Here is a tiny trained network, its code and every weight. The questions are about switching its units off for an input and a class, where a switched-off unit gives its printed mean instead of its output.

import numpy as np


def w(rows, s, z=0):
    codes = np.array(rows[::2]) - 128.0
    scale = np.full(codes.shape[1], s)
    scale[-1] = z or s
    return codes * scale


def f(y):
    return np.maximum(y, 0)


def log_softmax(a):
    a = a - a.max(-1, keepdims=True)
    return a - np.log(np.exp(a).sum(-1, keepdims=True))


def net(x, mask):
    res = np.array(x, float).reshape(1, 7) / 4 @ E
    y = f(res @ A[0][:, :-1].T + A[0][:, -1])
    res = res + np.where(mask, y, B[0][:, -1]) @ B[0][:, :-1]
    return log_softmax(res[-1] @ U[:, :-1].T + U[:, -1])


A, B = {}, {}
E = w([
[254,205,57,154,192],'x0',
[125,122,123,131,121],'x1',
[127,139,143,118,130],'x2',
[185,6,78,24,135],'x3',
[120,157,118,115,111],'x4',
[136,67,105,158,138],'x5',
[134,106,122,141,128],'x6',
],0.0082)
A[0] = w([
[85,183,132,224,159,69],'n0',
[162,168,208,255,101,128],'n1',
[63,108,191,170,77,134],'n2',
[67,93,150,66,128,96],'n3',
[40,111,213,157,110,105],'n4',
[119,94,62,50,155,84],'n5',
[167,97,120,12,169,91],'n6',
[116,67,190,84,113,132],'n7',
[101,170,172,56,173,157],'n8',
[180,185,121,179,199,125],'n9',
[50,137,103,108,60,179],'n10',
[196,202,83,164,170,104],'n11',
[77,146,161,194,142,89],'n12',
[141,96,98,64,138,84],'n13',
[230,140,89,114,152,99],'n14',
[104,131,143,110,152,254],'n15',
],0.009,0.0071)
B[0] = w([
[192,26,254,237,40,207],'n0',
[170,101,135,152,99,240],'n1',
[174,173,140,98,213,226],'n2',
[29,204,129,62,162,197],'n3',
[72,175,111,19,168,226],'n4',
[118,138,186,141,53,196],'n5',
[168,61,235,196,48,220],'n6',
[125,143,95,91,158,216],'n7',
[185,159,87,201,107,181],'n8',
[27,102,96,85,219,228],'n9',
[88,177,75,113,134,227],'n10',
[92,19,149,83,197,233],'n11',
[169,141,152,170,75,185],'n12',
[182,72,221,143,46,182],'n13',
[12,100,153,71,203,215],'n14',
[210,102,42,133,74,254],'n15',
],0.0066,0.0071)
U = w([
[165,143,84,136,167,254],'0',
[41,144,193,70,252,62],'1',
[189,124,254,200,35,13],'2',
],0.0069,0.0081)

Each question gives the input, the list of numbers given to net, and the class t.
The units are the neurons (one row each of A and B). Each row of codes is followed by its name. A weight is (code - 128) times the scale printed after its matrix; where a second scale follows, it is the last column's (A, B and U).
mask holds one flag per neuron, in row order. A switched-off neuron (its flag False) gives its mean, the last column of its row in B, instead of its output. The means were averaged over made-up inputs and are rounded, as every weight is.
A unit's drop is (log p(t) with every unit on - log p(t) with that unit switched off) / (log p(t) with every unit on - log p(t) with every unit switched off).
The circuit of an input: a set's keep is (log p(t) with only the set's units on - log p(t) with every unit switched off) / (log p(t) with every unit on - log p(t) with every unit switched off). Starting from the 12 units with the biggest drops (on a tie, the unit counted first), units are removed one at a time, each time the one whose removal leaves the highest keep (on an exact tie, the one counted first), for as long as the keep stays at least 0.8.
units of the circuit, in order: the units of the circuit, biggest drop first
top k neurons: the k neurons with the biggest drops, biggest first
drop when u is switched off: that unit's drop, to one decimal
input [6,3,0,-5,5,-1,0], class 1: units of the circuit, in order : [n9]
input [5,4,-2,6,2,-4,-1], class 2: units of the circuit, in order : [n6, n13]
input [8,7,-8,-5,-1,0,7], class 1: units of the circuit, in order : [n9, n11]
input [5,0,-5,-7,-6,-1,6], class 2: top 2 neurons : [n0, n1]
input [7,-4,7,2,2,-3,8], class 1: units of the circuit, in order : [n14, n11]
input [6,6,-6,3,4,7,-7], class 1: units of the circuit, in order : [n14, n11]
input [-3,5,5,5,-4,2,-2], class 2: units of the circuit, in order : [n6, n9]
input [5,-5,6,8,3,0,2], class 2: top 3 neurons : [n6, n13, n5]
input [7,-8,8,-3,-3,-5,-5], class 1: top 2 neurons : [n9, n11]
input [7,-1,-5,4,1,-5,-2], class 1: top 3 neurons : [n14, n11, n9]
input [6,-4,2,5,4,8,-6], class 1: drop when n14 is switched off : 0.8
input [6,-1,4,-2,5,-4,-6], class 1: drop when n4 is switched off : -0.1
input [5,-5,5,-8,6,1,6], class 2: drop when n6 is switched off : -0.1
input [-5,-2,4,8,-1,-2,8], class 2: units of the circuit, in order : [n6]
